Each row is followed by its class.
[ 11 -10 -42   3  -4  29 -11 -15   1 -26  -8 -26  31  17 -11   5   6  37
 -13 -11   7  45 -38 -57 -26  -8  29 -95 -29 -58  24  33   0  10  -5  -8
 -27  -5  10  10  61   9] : K_266
[ 14  16 -31  -1  -1  59 -25  -7  15 -29 -22 -45  32  20 -15   0  -3  17
 -45 -13   7  37 -42 -54 -15 -18  25 -90 -23 -41  70  -1  -5 -17   4  -9
  -5  15  19   1  61  14] : K_574
[  1 -76 -18 -32  -4  -1   1  -8  -6   3   6 -11 -32 -23  -3  31 -50   4
  16 -22  12 -16 -22 -14 -34   4  38  34   2  -3 -24  11  45  25   3  18
 -13 -24  17  19 -39   3] : K_506
[ -8 -12  20  26   0 -33 -40  -8 -11  -8  -3  35  49   8   5  15   6  58
  55 -24  14  16  41  46  48   7  -5 -28   6 -43   7 -21  21 -17   1  -4
 -40 -23  -8 -44 -21  26] : K_266
[-15 -11  20  20  -3 -16 -46 -18 -11   3  -3  32  23   1  -6  37 -11  14
  58 -37 -20  15  40  60  45   8 -35 -23  21 -42  25   8  -3   2   6  -9
 -39 -14 -14 -49 -26  28] : K_436
[  9 -17 -41  27 -13  -1 -44 -26  -4 -27 -22   6   4  28  22 -33  17 -32
  25 -46  59  -4 -45 -23   9 -33  43 -19   9 -51  75  62  44  -4  10  -6
  11 -36   7  17  -8  33] : K_266
[-18   7   9  40 -20 -18  -9 -42 -31  11 -28  27   8   7   5  18  31  61
  55 -40   1  21  40  61  23 -19  -1 -30  22 -20   9   0   5  -8   0  -3
 -20 -44  25 -59 -13  14] : K_826
[ -11   -4  -38   -9  -14   16  -11  -19    7  -28  -27  -39   26    6
  -27   -6   17   34   -3   -8   12   46  -38  -61  -38  -18   17 -106
  -20  -47   30   37    2   10    1  -25  -31    7   27   25   66   14] : K_209
[   7  -10  -55   -3   -6   47  -19   -4    2  -32  -21  -27   30   11
  -17    7   -1   25  -24   -8   18   38  -34  -45  -42    6   27 -105
  -12  -55   50   15   -4  -10   11  -12  -28   -1   18   16   71   15] : K_574
[ 20  12 -24   0   1  43 -18  -8  14 -26 -14 -47  47  28 -11   0   6  25
 -27 -18  12  40 -45 -62   2 -32  23 -86 -37 -47  45  14   1  -5  -9  -8
 -10  16  26  -3  56  11] : K_266
[  1  -1 -51  23 -23  11 -44  -7   9 -20 -13  16 -25  14  23 -27  29 -32
  -8 -31  42  26 -31   9  15 -31  65  18  30 -29  93   5  39   5  19 -15
  21 -32   7  13   7  35] : K_574
[-19 -14   9  28   3  -4 -60  -8  -2   0  -9  23  30  -6   1  51 -11  33
  48 -31  -7  13  49  46  45  10 -28 -32  18 -57  44 -18   4 -21   9  -7
 -36 -10 -17 -58 -27   9] : K_574
[ 16 -46  11  30 -23 -15 -51 -11  -2  -8   7  34  27 -13  19  36 -14  43
  45 -32   7   4  23  56  39  21 -15   1  22 -16  42 -16  -1  24  14  -6
 -42 -15 -24 -42 -38  16] : K_831
[-46 -52   3 -10   3 -28   5 -11   5   9 -24 -29 -34   5 -18   3 -18   8
   8 -20  28 -19 -35 -18  -9 -20  17  12   2  -2 -13   0  42  -7 -19   6
 -11 -25  29  30 -31 -12] : K_209
[-16  26  26  34 -21 -12 -10 -61 -23   0 -28  18  18   8  -5 -25  28  47
  38 -39  -5  22  61  45  25 -22  -1 -30   9 -20  20  -3  14   1 -13   8
 -14 -34   3 -72 -17  11] : K_785
[  2 -13 -45  20 -20  -2 -43 -12   4 -15  -8  11  -8  28  21 -34  43 -30
  12 -31  31  34 -38  -3  16 -41  64  16  18 -30  82  19  42  25   8 -10
  21 -32  17   9   3  33] : K_266
[-20 -10  20  30  -1 -44 -38  -3   8   7   5  35  17 -20   0  43   6  29
  41 -20 -23  25  45  55  47   7 -46 -43   8 -56  18  -8  30 -11  -2   6
 -46 -24   1 -37 -19  29] : K_288
[  14   14  -22   -1    0   60  -20  -10   21  -36  -15  -39   28   25
  -13   -6   -9   19  -33  -15   18   30  -48  -59    0  -18   -7 -101
  -18  -41   68   10   -1   -5    5  -13  -11   13   44    9   66   12] : K_831
[  0   3 -37  23 -28  -2 -48 -19   9 -14 -18  21 -10  11  13 -30  34 -27
  18 -37  31  32 -30   0  17 -37  68   9  22 -37  72  13  56  17  10 -17
  23 -31  18  15  16  36] : K_506
[ -2 -79 -17 -18  -5  -6   3   0  -6   1   5  -8 -39 -17  -4  31 -42  -2
  19 -19   2 -15 -13 -12 -34   9  42  38   7  -2 -18   9  44  17  -3  22
 -15 -24  22  13 -44   1] : K_506
[  33   -8  -51    1   -6    2   -1    0   27  -23  -19  -29   60   -9
  -18   10  -15   24  -23   -5    4   56  -38  -49  -34   13  -10 -100
  -30  -57   -6   12    2  -15    3  -12  -40  -28   32   13   60    6] : K_288
[-38 -71 -11 -12   4   6  19  -7  -2  22 -26 -22 -47  14  -3   9 -28   9
   9 -29  43 -31 -40   2  -3 -26   1  -6   8  -9 -24   0  43  -8 -19  23
  -6 -34  46  20 -24  -3] : K_826
[ -1 -77 -17 -35   4  -3   4  -4  -7   5   8  -8 -37  -3  -3  20 -54 -21
   8 -24  14 -23 -30  -4 -38  20  20  41  11  -1 -20  18  26  25  -6  15
  -8 -30  10  35 -48  11] : K_436
[-32 -71 -12 -10  27  12   9  16   1  11 -25 -16  -1  31 -13   7 -18  28
  11  -5  29   8   5   4 -10  -2  36 -13   0 -10 -55   7  66  31 -27  25
 -15 -23  27  13 -25  18] : K_580
[-15  -1   8  29 -19  -6 -10 -46 -24   9 -35  22  10  15   2   7  29  51
  53 -45   2  16  36  52  20 -27  -6 -30  19 -20  16   0   5  -2  -3  -2
 -10 -35  29 -59 -24  11] : K_826
[  15   -8  -44    3   -6   15  -13   -4   20  -22  -16  -28   38   -2
  -12    3   14   20  -29    0   12   46  -35  -39  -34    3    5 -114
  -20  -60   20   25   22    1   -2   -3  -29  -17   34   36   70   27] : K_288
[-30 -76 -12  -7  28  13  16  11  -1  13 -18 -18  -8  30 -13  10 -25  26
  10 -12  30   3   4   4  -8  -1  40  -9   4 -12 -56  16  67  34 -25  35
 -16 -20  28   8 -29  13] : K_580
[-16 -61   9   4  -1   1  39  10  -8  12 -17   3 -56  19  -1  38 -21   9
  -3 -27  51 -34 -28  11   0  -9  40   6  20  -7   4  12  59   7 -25  39
 -16 -29  37  28 -32  12] : K_831
[-15  -3 -50  31 -15 -19 -35 -20   6 -27 -22  11 -14  34  22 -37  28  -7
   0 -27  44  40 -31   4  31 -36  54   3  36 -32  61   4  48  17   7 -13
  15 -38  24  39  17  37] : K_325
[-35 -47   5 -11   0 -32  22  -8   7  19 -25 -25 -34   7 -20   1 -20  12
   4 -29  39 -18 -43 -17  -1 -26  16  19  -5  -1 -22  -4  39  -7 -27   7
 -10 -18  27  19 -30  -6] : K_209
[-18 -56   0   1   1 -10  46   9 -13  16 -29  -1 -44  35 -12  25 -20  -5
  -5 -36  47 -31 -32  18  -5 -19  55   9   9 -13 -16  24  56   5 -40  30
 -13 -25  29  26 -19  30] : K_436
[ 17   7 -23 -18 -16  -6 -46 -22   3  -9 -26   6  19  -5  16 -31  22 -18
   5 -30  31  26 -18  -8  16 -22  26  -6   1 -32  59  14  41  21   4  -9
  19 -33   6  16   2  30] : K_785
[ 13  24 -21   3  -7  44 -20 -15  22 -26 -25 -48  50  16 -22   0  11  34
 -27 -10  13  52 -37 -59   4 -40  33 -99 -28 -39  36  13  18   0  -4 -12
  -9  12  21  14  63  18] : K_580
[ -9   4 -49  36 -15 -20 -38 -30  -4 -26 -23   5  10  38  13 -41  10 -13
  25 -49  68   5 -50 -13  18 -32  48 -30  30 -51  59  45  46  -7  15  -8
   5 -44  24  36   7  38] : K_325
[-32 -73 -16  -6  28  12  12   8  -1  13 -20 -17  -6  25 -10  12 -22  29
   7  -7  29  11   2   6 -11   2  40  -8   1  -7 -53   8  66  35 -25  24
 -16 -25  26  14 -16  20] : K_580
[-21 -12   7  29   2   0 -43  -6  -6  -1  -5  34  19  -8   0  50  -9  32
  46 -32   2  22  54  53  42  15 -17 -33  19 -53  27 -18   5 -21   4  -3
 -37 -11 -18 -57 -23  11] : K_574
[ 23  -9 -30  -1 -15  -2 -57  -7  14 -15 -29  14  34  -1  14  -7  20  -9
  18 -19  33  33 -16  -4  23 -20  43  -2   8 -30  44  13  46  25   9 -19
  14 -33 -11  35 -12  36] : K_580
[  8  15 -29  -9  -3  45 -29 -20  11 -29 -13 -48  40  29 -25 -16   0   4
 -26 -15   1  38 -46 -43 -18 -15   6 -91 -15 -37  54  18  -9   2   8 -20
 -14  12  36  16  68  25] : K_436
[  14   35  -29    3   11   61  -27    5    8  -29  -32  -51   57   15
  -27    5    5   41  -23   -5    1   41  -49  -52    8  -31    2 -107
  -19  -51   53    7   -1  -14   -7  -20  -11    6   34   10   58   17] : K_562
[-31 -49  -6  13   6 -26  55  -3 -10  20 -41 -10 -28  40 -11  34 -15  33
   7 -25  55 -16 -16  12   6 -39  56  -4  10 -21 -32  -1  53   4 -35  37
 -17 -31  34  37 -24   9] : K_325
[ -2  23 -21 -12 -16  46 -36   9   2 -28 -45 -32  42  11 -19  10  28  43
 -12   3 -15  28 -37 -62 -29 -24   4 -94 -50 -43  35  12 -13   5   6 -37
 -23  14  13  28  82  14] : K_506
[-13  10 -29 -12 -13  44 -47  12  14 -25 -42 -35  41  12 -15   5  27  54
 -19   9 -11  42 -51 -61 -13 -23   5 -95 -51 -37  16  15   1  20  -1 -46
 -25  -1  -4  34  81  17] : K_580
[ -2   3 -24  -9 -22 -31 -58  -7  11 -15 -24  17  18  -4  11 -19  39 -20
  24 -22  27  38 -33 -10  10 -20  37  10   4 -23  62  15  34  19  14 -38
  14 -22   0  32  -7  33] : K_209
[ 20 -46   3  36 -13 -45 -41  -8   6  10   3  21  35 -19  13  31   0  32
  31 -27  -9   8  34  62  32  12 -17  -8  12 -31  12  -7  15  16  -2  10
 -39 -29 -12 -38 -34  27] : K_288
[ 28 -20 -36 -11  -9  -6 -52  -9   4 -16 -17  21  19  13  21 -13  22 -18
  14 -28  33  25 -31  -8  14 -16  39   6   6 -36  49  17  40  17   6 -20
  15 -28   0  19 -13  31] : K_266
[ 16  -8 -35  24 -20  15 -42 -29   6 -32 -21  16 -12  24  23 -32   5 -40
  19 -50  65 -10 -53 -17  11 -16  25 -24  25 -46 102  57  45   3  28  -9
   8 -33  23  31  -9  38] : K_831
[ -6  -9  20  18  -5 -35 -55 -16 -11  -5  -8  29  39  11  -7   8   1  39
  53 -34  10   3  36  60  37  13 -18 -24  24 -38   6 -14  12 -15   5 -18
 -37 -25   0 -25 -20  36] : K_436
[ 12 -40  10  14 -19 -38 -44 -24 -16   4   6  12  32 -31  12  24  -7  52
  38 -34  -5  19  45  53  40   9  -3  -4  15 -22  13  -6   5  27   2  12
 -43 -20 -28 -60 -21  14] : K_785
[ 15  -8 -40   7 -23 -14 -47 -25  -1 -38 -17   1  14   7  11 -57  19 -24
  13 -31  37   4 -13  -8  10 -37  41 -27  32 -35  76  32  35   2  19  -4
   9 -25  10  10   5  24] : K_785
[ 28   0 -44 -11  -9  17  -2 -18   8 -22 -19 -42  66 -13 -20  -5 -32  35
 -10 -13  10  50 -26 -66 -30   6   3 -97 -37 -54   0  18 -16  -6  -1  -7
 -33 -24   9 -10  62  -8] : K_785
[-29 -68 -12  -3  27  16  13   5   1  13 -22 -18  -9  28 -12   9 -22  21
  14 -10  32   7   6   8  -9  -3  41 -16   9 -15 -50  16  70  29 -20  30
 -17 -26  31  17 -23  20] : K_580
[-14 -16   8  23   5  -5 -47 -12  -5   3  -8  30  23 -15   2  56  -9  40
  45 -25  -5  14  59  52  45  13 -27 -30  13 -49  25 -18  -1 -21   8  -9
 -40 -14 -20 -58 -19  10] : K_574
[ -7 -15 -48  10 -25   5 -37 -11   5 -10 -18  14 -35  17  25 -31  40 -34
  14 -36  40  18 -40   7  17 -43  46   0  38 -28  71  20  48  11   8  -9
  32 -40  44  25   5  35] : K_826
[-17  -5  22  25  -8 -19 -48 -21  -7  10  -4  32  30 -24 -11  52 -14  37
  71 -33 -21  14  44  39  45  -3 -28 -30  -3 -51  20  -8   7 -11   2  -9
 -37 -15 -17 -51 -18  12] : K_506
[ -9 -12  21  30  -9 -32 -46 -10   3   1 -15  27  48  -4  -7  19   6  62
  53 -20  13  16  41  42  51   4  -3 -34   1 -36  -4 -21  30 -12  -7  -8
 -40 -25 -22 -26 -21  32] : K_580
[ -7  -3 -35  31 -22   3 -52 -29   6 -27 -28   6  -5  16  13 -36  23 -28
  22 -42  53   7 -45 -22  14 -30  48 -18  14 -41  65  56  61   2  12 -12
   9 -39   0  37 -10  40] : K_580
[ -8   0 -42  33 -15 -21 -38 -26  -2 -24 -27   4   0  40  13 -42  10 -18
  22 -41  52   1 -49 -12  21 -39  39 -28  25 -47  68  47  44  -6  18  -5
   2 -41  18  34   2  41] : K_325
[-24 -54 -14  -8  34  25  22  29 -15   7 -24 -15  -9  27 -19  13 -21  25
  16   4  19 -15  -1  19 -10   3  23 -20  35 -16 -26   6  55   8 -21  29
 -17 -24  51   6 -18  18] : K_562
[-22  23 -23 -11 -15  12 -29  13   7 -23 -33 -42  34   7 -24  -2  25  39
 -17  12 -29  40 -58 -69 -25 -19  -3 -86 -45 -26  42  22 -17  10   1 -45
 -29   2   9  28  75   8] : K_209
[ 16 -22   7  32 -10 -13 -54  -5 -14   7  -7  23  44 -27   7  50  -2  58
  52 -25 -11  15  22  64  53   7  -8   3  15 -26  31 -17  -5  16   1 -10
 -38 -26 -40 -45 -41  24] : K_562
[  0  14 -31 -21 -10  30 -40  16  -3 -26 -31 -27  41  20 -17   3  18  28
 -21   0 -11  33 -60 -46 -35  -7  -1 -77 -40 -35  28  18 -25  17   5 -47
 -25  -1   2  40  75  25] : K_436
[  1 -13 -41  21 -34  -5 -53 -27   6 -39 -22  -1  13  15   4 -41  30 -19
  16 -28  33   8 -44 -12   8 -45  56 -15  24 -17  85  38  49  12  26 -10
   6 -24   3  21  -9  26] : K_580
[-36  10  13  42  -6 -49 -41 -19  -9  -3  -9  29  53  16  -1   9   2  79
  58 -24  21  21  34  52  55   6 -13 -40  14 -45  -3 -36  18 -18   4 -11
 -46 -34  -3 -19  -4  25] : K_325
[-10   7  19  36 -21 -14 -22 -53 -23   0 -31  28  14  24  -9   0  30  32
  44 -50   1  16  36  58  16  -8   4 -11  23 -20  18   6   3   2  -6 -13
 -19 -30   4 -51 -24  22] : K_436
[ -2 -73 -18 -43   1 -11  23 -11  -9   9   7 -16 -28 -27   0  11 -54   0
   2 -15  24 -16 -11 -23 -35  10  25  22  -4  -5 -24  11  40  20 -20  36
  -4 -35  13  16 -31  -2] : K_785
[  8  13 -29   4  -3  54 -21 -14  26 -27 -30 -50  47  21 -21  -6   7  31
 -26 -16  14  54 -41 -62   3 -34  24 -95 -42 -42  28  11   8   8  -7 -16
 -11  18  12  15  56  14] : K_580
[ 34  -8 -48   4  -7   3   2  -5  30 -18 -19 -32  43  -6 -21   7 -14  13
 -22  -6  -6  54 -41 -51 -38   8  -4 -99 -32 -57  -1  15   4 -19   4 -10
 -38 -30  34  13  53   6] : K_288
[ -4  -1  19  34 -10 -52 -31  -6   8   5  -3  33  36 -11  -3  13  14  46
  38 -15   6   6  43  63  39   8 -26 -48  13 -45   0 -24  36 -29  -3   0
 -44 -38  15 -22  -7  41] : K_288
[ 19 -10 -37  -6 -10   8 -54   3   4 -23 -27  21  15   9  21   2  23 -19
   0 -23  38  20 -14   7   6  -5  50   4  23 -34  78  -4  37   0  17 -19
  17 -18   4  19  -1  35] : K_574
[-18 -64 -10  -1   7   8   9   3   3   7 -26 -14 -38  17  -5  16 -30   5
 -16 -27  45 -19 -22  -1 -10  -3  27   8  13 -17  -1 -20  43 -20 -19  23
  -9 -20  18  11 -29   3] : K_574
[  16   19  -24    5    1   29  -14   -9   30  -19  -19  -49   40   15
  -18  -15   15   13  -45   -6    2   42  -42  -45  -15  -30   -5 -107
  -29  -45   32   11   14   -9   -5   -4  -11    3   43   21   63   23] : K_288
[ -8  19 -25 -18 -12  41 -43  11   4 -29 -37 -32  42   6 -19   6  25  47
 -14   7 -15  31 -39 -61 -24 -21  -1 -94 -54 -38  27  11  -2   7   5 -40
 -24   9  18  24  83  20] : K_506
[  1   1 -39  27 -28   9 -38 -16  14 -26 -10  25 -30  23  23 -34  32 -29
   6 -33  48  17 -38   0  20 -31  45   6  38 -29  97  18  47  20  18 -15
  20 -41  32  27   5  31] : K_831
[ 16 -18 -54  20 -24   5 -57 -10   1 -44 -25   7  12  22  15 -27  26 -24
   5 -33  40  -4 -24   7   3 -22  56 -13  39 -33  99  17  25 -12  37 -17
   4 -16  10   6   4  21] : K_574
[-22 -75 -29 -28   8 -20  18  -6  -7   4   3 -14 -33   6  -5  20 -53  15
   5 -13  15 -14 -33 -13 -27   4  19  28   4  -2 -27  -8  26  21  -9  21
 -14 -28  21  41 -33  -1] : K_325
[ -6  20 -27 -13 -16  55 -30  12   5 -36 -27 -24  26  18 -11  -3  17  39
 -26  11  -7  20 -61 -63 -32  -6 -25 -97 -40 -26  59  15 -17  11  10 -41
 -25  -2  21  30  82  14] : K_831
[-18   5  25  19 -11 -30 -28 -20 -13   0 -14  20  43  -7  -4  -8   7  61
  44 -27  21   8  53  46  44  -3 -15 -47   2 -40   1 -18  20 -13 -11   7
 -36 -28  -7 -45  -3  22] : K_785
[ 17 -14 -46  23 -25 -27 -47 -17  20 -33 -16   2  13  12  10 -47  37 -35
   0 -21  28   1 -33   7  -1 -28  28 -29  32 -34  79  29  52  -7  26  -8
   2 -34  36  29   8  36] : K_288
[-19 -58   3  -2   3 -14  43  12 -15  22 -23  -1 -43  29 -13  28 -19  -8
   0 -29  45 -30 -24  26  -4 -20  60  13  17 -11 -17  20  54   8 -33  39
 -10 -31  26  31 -24  26] : K_436
[ -2 -11 -40  18 -24   2 -36 -17  -1 -12 -29  10 -21  11  24 -18  27 -40
  32 -44  56  -9 -47 -11  12 -36  38 -35  23 -52  77  64  50 -11  17   1
  14 -47  34  37  -2  35] : K_826
[ -7 -78 -14 -36  -1 -10   7  -2 -10   8   9  -7 -43  -5  -8  20 -50 -17
   3 -18   8 -30 -37   1 -38  10  24  47  11  13 -18  12  29  22 -11  14
  -8 -33  10  30 -47  12] : K_436
[ 24 -26 -56  -3   3  21   0  -1   7 -28 -19 -32  64  12 -20  22 -29  34
   4 -12   5  57 -36 -65 -29   5  10 -84 -41 -58   0  13 -23  -9   2 -16
 -42 -13  15 -11  49 -15] : K_266
[-16   1 -35  25 -17 -27 -51 -22   5 -24 -20  -3  -3  14   9 -48  28 -39
  28 -37  45  14 -49 -27   6 -26  47 -13  18 -33  74  61  48  -4  18 -23
   8 -33  22  22   0  32] : K_209
[ 13 -45   9  11 -17 -37 -48 -26 -14   0   3  11  41 -30  14  23 -12  46
  42 -33  -1  10  46  50  37   9  -2  -2   5 -22  24 -15   3  22   1   8
 -37 -17 -34 -50 -29  15] : K_785
[-33 -54  -4  11   5 -27  50   5 -15  14 -30  -5 -30  37  -7  32 -25  35
   0 -26  49 -12 -23  19   9 -27  61   1  15 -11 -34  -1  61   5 -36  39
 -20 -31  28  28 -22  16] : K_325
[-16  -8 -44  25 -17 -14 -47 -23  -4 -29 -29   9   9  40  12 -43   9 -21
  26 -45  59  -5 -56 -12  19 -37  39 -34  22 -50  72  47  42  -3  16  -5
   6 -35   9  36   2  36] : K_325
[-17 -55   8   8  -4   0  49   6  -9  18 -21   5 -50  19  -3  43 -24  11
   1 -30  50 -35 -36  13  -4 -19  38  15   6  -2   4  11  52  11 -25  36
 -18 -30  29  24 -39   7] : K_831
